Below are the code and all the weights of a small trained network. Each question names an input and a class and asks about switching units off, where a switched-off unit gives its printed mean instead of its output.

import numpy as np


def w(rows, s, z=0):
    codes = np.array(rows[::2]) - 128.0
    scale = np.full(codes.shape[1], s)
    scale[-1] = z or s
    return codes * scale


def norm(h):
    return h / np.sqrt((h * h).mean(-1, keepdims=True) + 1e-5)


def f(y):
    return y / 2 * (1 + np.tanh(0.7978845608 * (y + 0.044715 * y**3)))


def log_softmax(a):
    a = a - a.max(-1, keepdims=True)
    return a - np.log(np.exp(a).sum(-1, keepdims=True))


def net(x, mask):
    res = np.array(x, float).reshape(1, 3) / 4 @ E
    u = 0
    for l in range(3):
        y = f(norm(res) @ A[l][:, :-1].T + A[l][:, -1])
        res = res + np.where(mask[u : u + 9], y, B[l][:, -1]) @ B[l][:, :-1]
        u += 9
    return log_softmax(norm(res)[-1] @ U[:, :-1].T + U[:, -1])


A, B = {}, {}
E = w([
[254,81,174],'x0',
[192,212,118],'x1',
[127,126,130],'x2',
],0.0077)
A[0] = w([
[129,106,226,55],'0.n0',
[54,115,103,121],'0.n1',
[49,140,76,178],'0.n2',
[154,95,115,2],'0.n3',
[86,255,83,29],'0.n4',
[109,173,138,115],'0.n5',
[163,173,90,85],'0.n6',
[133,70,214,121],'0.n7',
[149,135,106,117],'0.n8',
],0.0097,0.0059)
B[0] = w([
[85,116,148,120],'0.n0',
[152,142,174,195],'0.n1',
[121,162,199,253],'0.n2',
[114,119,165,102],'0.n3',
[96,179,9,201],'0.n4',
[97,140,99,141],'0.n5',
[157,118,108,139],'0.n6',
[92,114,81,168],'0.n7',
[163,135,149,126],'0.n8',
],0.011,0.0053)
A[1] = w([
[64,107,144,56],'1.n0',
[129,211,48,30],'1.n1',
[193,129,85,1],'1.n2',
[149,5,140,71],'1.n3',
[197,159,97,165],'1.n4',
[55,133,161,95],'1.n5',
[158,57,149,47],'1.n6',
[230,111,128,46],'1.n7',
[103,158,239,93],'1.n8',
],0.013,0.0071)
B[1] = w([
[146,154,207,154],'1.n0',
[42,116,33,225],'1.n1',
[229,138,139,132],'1.n2',
[194,102,6,225],'1.n3',
[77,163,183,255],'1.n4',
[163,97,205,218],'1.n5',
[87,76,35,151],'1.n6',
[152,195,225,206],'1.n7',
[60,32,154,221],'1.n8',
],0.011,0.0041)
A[2] = w([
[188,7,48,41],'2.n0',
[75,109,149,2],'2.n1',
[55,185,202,130],'2.n2',
[189,179,79,125],'2.n3',
[126,83,206,141],'2.n4',
[164,126,195,71],'2.n5',
[195,35,54,38],'2.n6',
[20,39,252,38],'2.n7',
[79,44,89,101],'2.n8',
],0.013,0.0087)
B[2] = w([
[229,74,59,192],'2.n0',
[129,118,131,116],'2.n1',
[206,69,133,245],'2.n2',
[80,87,150,166],'2.n3',
[53,146,84,206],'2.n4',
[154,207,123,148],'2.n5',
[204,81,43,179],'2.n6',
[35,41,204,254],'2.n7',
[154,91,252,164],'2.n8',
],0.012,0.0069)
U = w([
[22,39,250,211],'0',
[183,206,224,228],'1',
[142,78,144,1],'2',
[251,18,19,171],'3',
[59,191,68,255],'4',
[141,70,146,1],'5',
],0.014,0.0099)

Each question gives the input, the list of numbers given to net, and the class t.
The units are the neurons (one row each of A and B). Each row of codes is followed by its name. A weight is (code - 128) times the scale printed after its matrix; where a second scale follows, it is the last column's (A, B and U).
mask holds one flag per neuron, layer by layer. A switched-off neuron (its flag False) gives its mean, the last column of its row in B, instead of its output. The means were averaged over made-up inputs and are rounded, as every weight is.
A unit's drop is (log p(t) with every unit on - log p(t) with that unit switched off) / (log p(t) with every unit on - log p(t) with every unit switched off).
most important unit: the unit with the biggest drop
top k neurons: the k neurons with the biggest drops, biggest first
top k neurons in layer l: the k neurons of layer l with the biggest drops, biggest first
drop of u: that unit's drop, to one decimal
input [1,-1,2], class 3: most important unit -> 0.n2
input [8,1,6], class 1: top 3 neurons in layer 1 -> 1.n7, 1.n4, 1.n1
input [-6,1,-3], class 4: top 3 neurons -> 0.n4, 2.n7, 2.n0
input [-5,1,5], class 4: top 3 neurons -> 0.n4, 2.n7, 1.n1
input [2,0,2], class 3: top 2 neurons -> 0.n4, 0.n2
input [-7,3,-3], class 4: top 2 neurons -> 0.n4, 2.n7
input [5,1,0], class 1: top 2 neurons -> 1.n7, 2.n7
input [1,7,4], class 1: top 2 neurons -> 2.n7, 1.n4
input [-5,3,3], class 4: drop of 0.n4 -> 2.5
input [1,6,7], class 1: drop of 2.n7 -> 0.2
input [0,3,-1], class 4: drop of 2.n7 -> 0.1
input [7,2,-1], class 1: drop of 2.n7 -> 0.1
